Below are the code and all the weights of a small trained network. Each question names an input and a class and asks about switching units off, where a switched-off unit gives its printed mean instead of its output.

import numpy as np


def w(rows, s, z=0):
    codes = np.array(rows[::2]) - 128.0
    scale = np.full(codes.shape[1], s)
    scale[-1] = z or s
    return codes * scale


def f(y):
    return np.maximum(y, 0)


def log_softmax(a):
    a = a - a.max(-1, keepdims=True)
    return a - np.log(np.exp(a).sum(-1, keepdims=True))


def net(x, mask):
    res = np.array(x, float).reshape(1, 6) / 4 @ E
    y = f(res @ A[0][:, :-1].T + A[0][:, -1])
    res = res + np.where(mask, y, B[0][:, -1]) @ B[0][:, :-1]
    return log_softmax(res[-1] @ U[:, :-1].T + U[:, -1])


A, B = {}, {}
E = w([
[73,139,167,230,143,54,97,90],'x0',
[128,126,132,130,115,124,124,140],'x1',
[157,222,92,217,75,169,139,97],'x2',
[158,171,250,156,239,173,18,176],'x3',
[221,47,84,175,93,114,97,62],'x4',
[137,126,134,142,125,121,144,146],'x5',
],0.014)
A[0] = w([
[130,46,144,112,181,99,118,159,108],'n1',
[104,125,161,175,132,84,108,108,65],'n2',
[195,119,114,86,114,192,127,160,58],'n3',
[141,208,128,162,128,153,137,129,106],'n4',
[171,137,189,150,173,174,77,143,41],'n5',
[122,158,114,101,143,154,140,172,92],'n6',
[251,84,111,134,123,110,86,88,1],'n7',
[174,165,112,169,95,165,119,116,97],'n8',
],0.015,0.0046)
B[0] = w([
[181,73,201,63,140,129,105,146,216],'n1',
[107,114,112,203,206,161,136,82,184],'n2',
[107,95,75,252,185,90,66,46,202],'n3',
[147,92,193,41,149,146,95,120,192],'n4',
[129,126,88,147,17,57,207,119,251],'n5',
[57,173,83,155,123,139,61,138,174],'n6',
[109,233,129,124,138,82,137,224,228],'n7',
[205,75,184,29,153,164,102,110,198],'n8',
],0.011,0.021)
U = w([
[172,66,161,36,141,153,84,130,107],'0',
[127,93,67,114,2,110,209,82,175],'1',
[118,112,122,220,195,140,72,79,4],'2',
[83,250,152,92,175,132,115,195,220],'3',
],0.015,0.0043)

Each question gives the input, the list of numbers given to net, and the class t.
The units are the neurons (one row each of A and B). Each row of codes is followed by its name. A weight is (code - 128) times the scale printed after its matrix; where a second scale follows, it is the last column's (A, B and U).
mask holds one flag per neuron, in row order. A switched-off neuron (its flag False) gives its mean, the last column of its row in B, instead of its output. The means were averaged over made-up inputs and are rounded, as every weight is.
A unit's drop is (log p(t) with every unit on - log p(t) with that unit switched off) / (log p(t) with every unit on - log p(t) with every unit switched off).
The circuit of an input: a set's keep is (log p(t) with only the set's units on - log p(t) with every unit switched off) / (log p(t) with every unit on - log p(t) with every unit switched off). Starting from all 8 units, units are removed one at a time, each time the one whose removal leaves the highest keep (on an exact tie, the one counted first), for as long as the keep stays at least 0.8.
units of the circuit, in order: the units of the circuit, biggest drop first
unit that matters most: the unit with the biggest drop
k most important neurons: the k neurons with the biggest drops, biggest first
drop of u: that unit's drop, to one decimal
input [-8,-8,-7,2,-2,-6], class 2: units of the circuit, in order -> n3
input [-8,8,6,-7,-3,2], class 2: units of the circuit, in order -> n3, n5
input [-7,8,6,7,-6,5], class 1: 2 most important neurons -> n5, n7
input [5,0,3,6,-5,5], class 1: 3 most important neurons -> n5, n7, n3
input [0,-7,-4,5,5,-4], class 1: 4 most important neurons -> n5, n8, n4, n6
input [6,0,-6,4,8,-3], class 3: 2 most important neurons -> n7, n3
input [6,7,7,3,7,3], class 0: 4 most important neurons -> n8, n4, n3, n6
input [2,8,3,5,0,0], class 1: 2 most important neurons -> n5, n1
input [7,-7,-7,6,-5,-4], class 0: 4 most important neurons -> n1, n3, n7, n6
input [-5,5,7,2,1,5], class 0: 2 most important neurons -> n8, n4
input [-7,7,-1,-6,-3,5], class 2: units of the circuit, in order -> n5, n3
input [-4,1,8,-4,-7,-7], class 0: 2 most important neurons -> n7, n4
input [1,0,-8,-7,-8,6], class 0: 2 most important neurons -> n5, n7
input [7,7,2,-5,-7,5], class 2: 3 most important neurons -> n5, n7, n2
input [3,1,8,8,4,-8], class 0: 2 most important neurons -> n8, n4
input [-2,0,-7,-7,6,3], class 0: units of the circuit, in order -> n5
input [-1,-1,-2,8,-5,4], class 1: drop of n5 -> 0.9
input [2,-3,0,-2,6,-7], class 3: drop of n5 -> 0.2
input [5,-8,-3,-4,8,-2], class 3: drop of n7 -> 0.6
input [8,3,1,-4,8,-8], class 2: unit that matters most -> n2
